Here is a tiny trained network, its code and every weight. The questions are about switching its units off for an input and a target symbol, where a switched-off unit gives its printed mean instead of its output.

import numpy as np


def w(rows, s, z=0):
    codes = np.array(rows[::2]) - 128.0
    scale = np.full(codes.shape[1], s)
    scale[-1] = z or s
    return codes * scale


def norm(h):
    return h / np.sqrt((h * h).mean(-1, keepdims=True) + 1e-5)


def f(y):
    return np.maximum(y, 0)


def softmax(a):
    e = np.exp(a - a.max(-1, keepdims=True))
    return e / e.sum(-1, keepdims=True)


def log_softmax(a):
    a = a - a.max(-1, keepdims=True)
    return a - np.log(np.exp(a).sum(-1, keepdims=True))


def net(x, mask):
    ids = ['αβγδεζηθλμξστφψω'.index(c) for c in x.split()]
    T = len(ids)
    res = E[ids] + P[:T]
    u = 0
    for l in range(2):
        r = norm(res)
        for j in range(2):
            rows = slice(2 * j, 2 * j + 2)
            q, k, v = (r @ M[l][rows].T for M in (Q, K, V))
            z = softmax(np.where(np.tri(T) > 0, q @ k.T / 2**0.5, -1e9)) @ v
            o = O[l][rows]
            res = res + np.where(mask[u + j], z, o[:, -1]) @ o[:, :-1]
        u += 2
        y = f(norm(res) @ A[l][:, :-1].T + A[l][:, -1])
        res = res + np.where(mask[u : u + 4], y, B[l][:, -1]) @ B[l][:, :-1]
        u += 4
    return log_softmax(norm(res)[-1] @ U[:, :-1].T + U[:, -1])


Q, K, V, O, A, B = {}, {}, {}, {}, {}, {}
E = w([
[125,144,148,151,105,212,140,85,69,136],'α',
[113,97,76,140,111,137,91,155,111,117],'β',
[149,119,112,95,154,101,225,102,111,79],'γ',
[147,132,72,156,79,160,114,165,165,182],'δ',
[85,95,154,100,202,118,81,152,141,234],'ε',
[149,190,193,79,125,155,188,99,146,94],'ζ',
[175,80,140,167,103,151,96,121,98,169],'η',
[142,147,140,255,91,120,123,165,98,114],'θ',
[66,150,142,74,61,110,158,103,78,174],'λ',
[220,132,147,133,145,113,176,167,85,147],'μ',
[184,114,114,167,95,170,48,153,116,153],'ξ',
[140,111,74,170,71,151,71,158,119,174],'σ',
[116,159,131,72,162,155,192,103,187,139],'τ',
[104,103,190,140,182,160,96,74,117,119],'φ',
[137,92,134,163,82,109,116,50,138,100],'ψ',
[124,141,82,123,136,191,194,46,64,190],'ω',
],0.029)
P = w([
[114,3,182,207,30,223,169,138,93,181],'0',
[124,76,198,184,26,198,165,108,67,175],'1',
[127,109,178,170,58,195,152,92,67,153],'2',
[137,105,153,157,86,177,151,92,88,138],'3',
[124,125,126,141,96,155,150,95,97,118],'4',
[130,134,118,140,123,159,160,95,112,102],'5',
[136,139,85,126,130,134,159,105,115,95],'6',
[150,149,83,108,152,128,148,106,127,89],'7',
[148,161,52,105,157,114,154,116,135,83],'8',
[178,163,48,105,182,120,133,111,139,78],'9',
[186,145,29,96,184,106,138,97,134,68],'10',
],0.011)
Q[0] = w([
[129,63,166,155,72,183,133,19,71,160],'0.h0',
[146,71,97,188,80,97,57,220,89,146],'0.h0',
[101,34,170,225,109,120,3,96,101,48],'0.h1',
[67,130,69,97,147,87,84,209,137,164],'0.h1',
],0.055)
K[0] = w([
[111,189,162,245,55,109,179,103,83,43],'0.h0',
[143,110,8,74,118,166,194,95,116,37],'0.h0',
[151,1,123,233,26,121,81,121,115,95],'0.h1',
[76,164,104,91,170,161,40,203,29,148],'0.h1',
],0.049)
V[0] = w([
[164,63,135,10,87,185,100,86,121,128],'0.h0',
[156,95,119,132,121,149,130,123,146,87],'0.h0',
[104,64,110,109,102,197,163,87,59,90],'0.h1',
[55,61,153,69,86,173,135,185,156,111],'0.h1',
],0.012)
O[0] = w([
[38,59,167,20,3,65,195,131,155,160,179],'0.h0',
[116,104,138,146,115,115,148,102,133,173,163],'0.h0',
[56,108,92,226,145,97,159,55,82,163,248],'0.h1',
[137,107,142,109,210,83,135,101,194,155,130],'0.h1',
],0.0049,0.016)
A[0] = w([
[172,53,99,211,48,149,73,251,137,175,143],'0.n0',
[85,128,140,142,206,140,114,149,101,164,56],'0.n1',
[198,113,152,128,153,73,159,239,98,170,2],'0.n2',
[166,92,74,118,142,63,46,136,145,231,51],'0.n3',
],0.028,0.0078)
B[0] = w([
[64,103,181,204,122,146,62,107,29,115,253],'0.n0',
[139,191,121,108,161,106,139,93,100,193,159],'0.n1',
[240,116,93,4,124,142,125,46,105,132,146],'0.n2',
[123,165,129,147,67,114,148,229,97,124,194],'0.n3',
],0.018,0.016)
Q[1] = w([
[74,119,161,155,121,135,68,254,130,71],'1.h0',
[118,45,131,206,117,32,72,135,149,54],'1.h0',
[132,134,130,122,130,131,132,115,121,129],'1.h1',
[128,118,139,151,125,110,128,146,145,109],'1.h1',
],0.044)
K[1] = w([
[48,108,204,180,122,163,68,151,53,234],'1.h0',
[71,79,92,255,78,119,52,50,136,139],'1.h0',
[128,125,120,113,138,136,125,122,129,113],'1.h1',
[110,115,136,143,123,131,122,114,128,137],'1.h1',
],0.04)
V[1] = w([
[129,188,78,126,54,201,37,87,255,232],'1.h0',
[160,197,150,187,111,109,195,155,182,98],'1.h0',
[173,133,166,75,154,140,185,216,18,174],'1.h1',
[19,136,158,117,209,192,185,179,127,105],'1.h1',
],0.025)
O[1] = w([
[59,108,130,101,126,186,45,110,186,228,6],'1.h0',
[75,116,162,162,154,183,215,153,110,131,74],'1.h0',
[171,94,179,148,94,146,120,234,84,200,146],'1.h1',
[3,191,134,184,121,116,142,178,125,121,127],'1.h1',
],0.011,0.018)
A[1] = w([
[49,88,128,79,173,195,130,156,211,150,73],'1.n0',
[158,111,96,116,178,138,114,100,252,42,115],'1.n1',
[135,96,181,205,77,161,88,95,178,79,60],'1.n2',
[94,127,189,106,149,188,194,133,175,122,4],'1.n3',
],0.047,0.0043)
B[1] = w([
[149,72,78,165,121,82,93,152,193,150,166],'1.n0',
[157,131,133,162,134,87,230,120,114,112,208],'1.n1',
[103,141,124,100,102,167,2,165,113,146,251],'1.n2',
[153,206,132,95,90,151,130,114,146,134,172],'1.n3',
],0.046,0.026)
U = w([
[83,100,144,94,140,204,82,145,117,83,196],'α',
[176,199,97,168,40,77,81,143,60,119,8],'β',
[129,108,153,159,150,109,189,130,119,88,191],'γ',
[126,128,132,100,127,142,143,128,126,134,109],'δ',
[157,105,170,108,121,137,163,227,104,210,101],'ε',
[134,200,168,84,95,191,162,112,145,131,126],'ζ',
[133,132,119,101,124,143,141,130,115,138,101],'η',
[182,191,58,174,248,207,117,135,98,165,111],'θ',
[68,84,164,24,46,70,160,138,134,123,113],'λ',
[222,87,127,74,115,159,118,74,106,122,114],'μ',
[133,134,126,104,122,139,138,127,122,138,103],'ξ',
[135,129,131,105,111,139,143,127,121,136,104],'σ',
[142,126,86,145,119,119,129,154,193,158,144],'τ',
[98,155,191,94,177,64,118,88,129,174,132],'φ',
[124,129,128,108,123,141,142,129,120,134,108],'ψ',
[93,97,40,119,75,196,176,93,83,174,100],'ω',
],0.011,0.015)

Each question gives the input, a string of symbols that net reads in full, and the target symbol t.
The units are the heads (2 rows each of Q, K, V and O) and the neurons (one row each of A and B). Each row of codes is followed by its name. A weight is (code - 128) times the scale printed after its matrix; where a second scale follows, it is the last column's (O, A, B and U).
mask holds one flag per unit, layer by layer, with each layer's heads first. A switched-off unit (its flag False) gives its mean, the last column of its rows in O or B, instead of its output. The means were averaged over made-up inputs and are rounded, as every weight is.
A unit's drop is (log p(t) with every unit on - log p(t) with that unit switched off) / (log p(t) with every unit on - log p(t) with every unit switched off).
most important unit: the unit with the biggest drop
top k neurons in layer l: the k neurons of layer l with the biggest drops, biggest first
which heads matter: for each layer, one digit per head in row order, 1 if its drop is at least 0.15 and else 0, layers parted by /
drop when u is switched off: that unit's drop, to one decimal
input γ β β ω β ε ω β η, target α: most important unit -> 0.n0
input ψ ζ ψ ω, target ζ: which heads matter -> 00 / 10
input ψ ζ ψ α θ β λ, target θ: top 2 neurons in layer 1 -> 1.n1, 1.n2
input φ φ τ ω β ψ ψ ω α, target τ: which heads matter -> 00 / 10
input ω λ ξ τ ψ ω φ, target τ: which heads matter -> 00 / 10
input ψ α ω μ β β ψ φ ψ φ, target μ: which heads matter -> 00 / 01
input ψ γ τ θ ψ ψ ψ ω ψ φ, target θ: which heads matter -> 11 / 00
input β θ ξ ψ ω φ β η ω, target θ: top 3 neurons in layer 1 -> 1.n2, 1.n1, 1.n3
input η ε η σ η φ, target ε: which heads matter -> 01 / 01
input φ ψ ψ θ ζ ω τ γ α, target γ: which heads matter -> 00 / 10
input φ ψ ψ β ψ η ψ ψ, target γ: top 2 neurons in layer 0 -> 0.n0, 0.n3
input γ ψ ψ θ ψ ψ β ψ φ, target θ: which heads matter -> 10 / 00
input ψ σ φ ψ φ, target φ: which heads matter -> 00 / 00
input β β φ ψ ζ δ τ μ α ω, target μ: most important unit -> 1.h1
input ψ ω μ β ω, target μ: top 2 neurons in layer 0 -> 0.n2, 0.n3
input ψ ψ β η β η ε γ α σ λ, target γ: top 3 neurons in layer 0 -> 0.n3, 0.n0, 0.n1
input ψ τ ψ θ ω, target θ: top 2 neurons in layer 0 -> 0.n1, 0.n3
input ψ φ φ α τ ψ ψ ψ φ, target τ: top 2 neurons in layer 0 -> 0.n0, 0.n3
input λ ψ ψ ω ψ σ ψ ω α, target α: top 2 neurons in layer 1 -> 1.n1, 1.n3
input η φ ω τ τ φ γ σ δ, target α: top neuron in layer 1 -> 1.n1
input φ ω ε γ σ, target α: drop when 0.n0 is switched off -> 1.0
input ψ γ τ φ σ ψ ξ ψ ξ β, target α: drop when 1.n1 is switched off -> 0.2
input ψ γ φ ψ ψ φ δ, target α: drop when 0.n3 is switched off -> 0.0
input ω ω ψ ζ ω σ ψ φ, target ζ: drop when 1.h0 is switched off -> 0.9
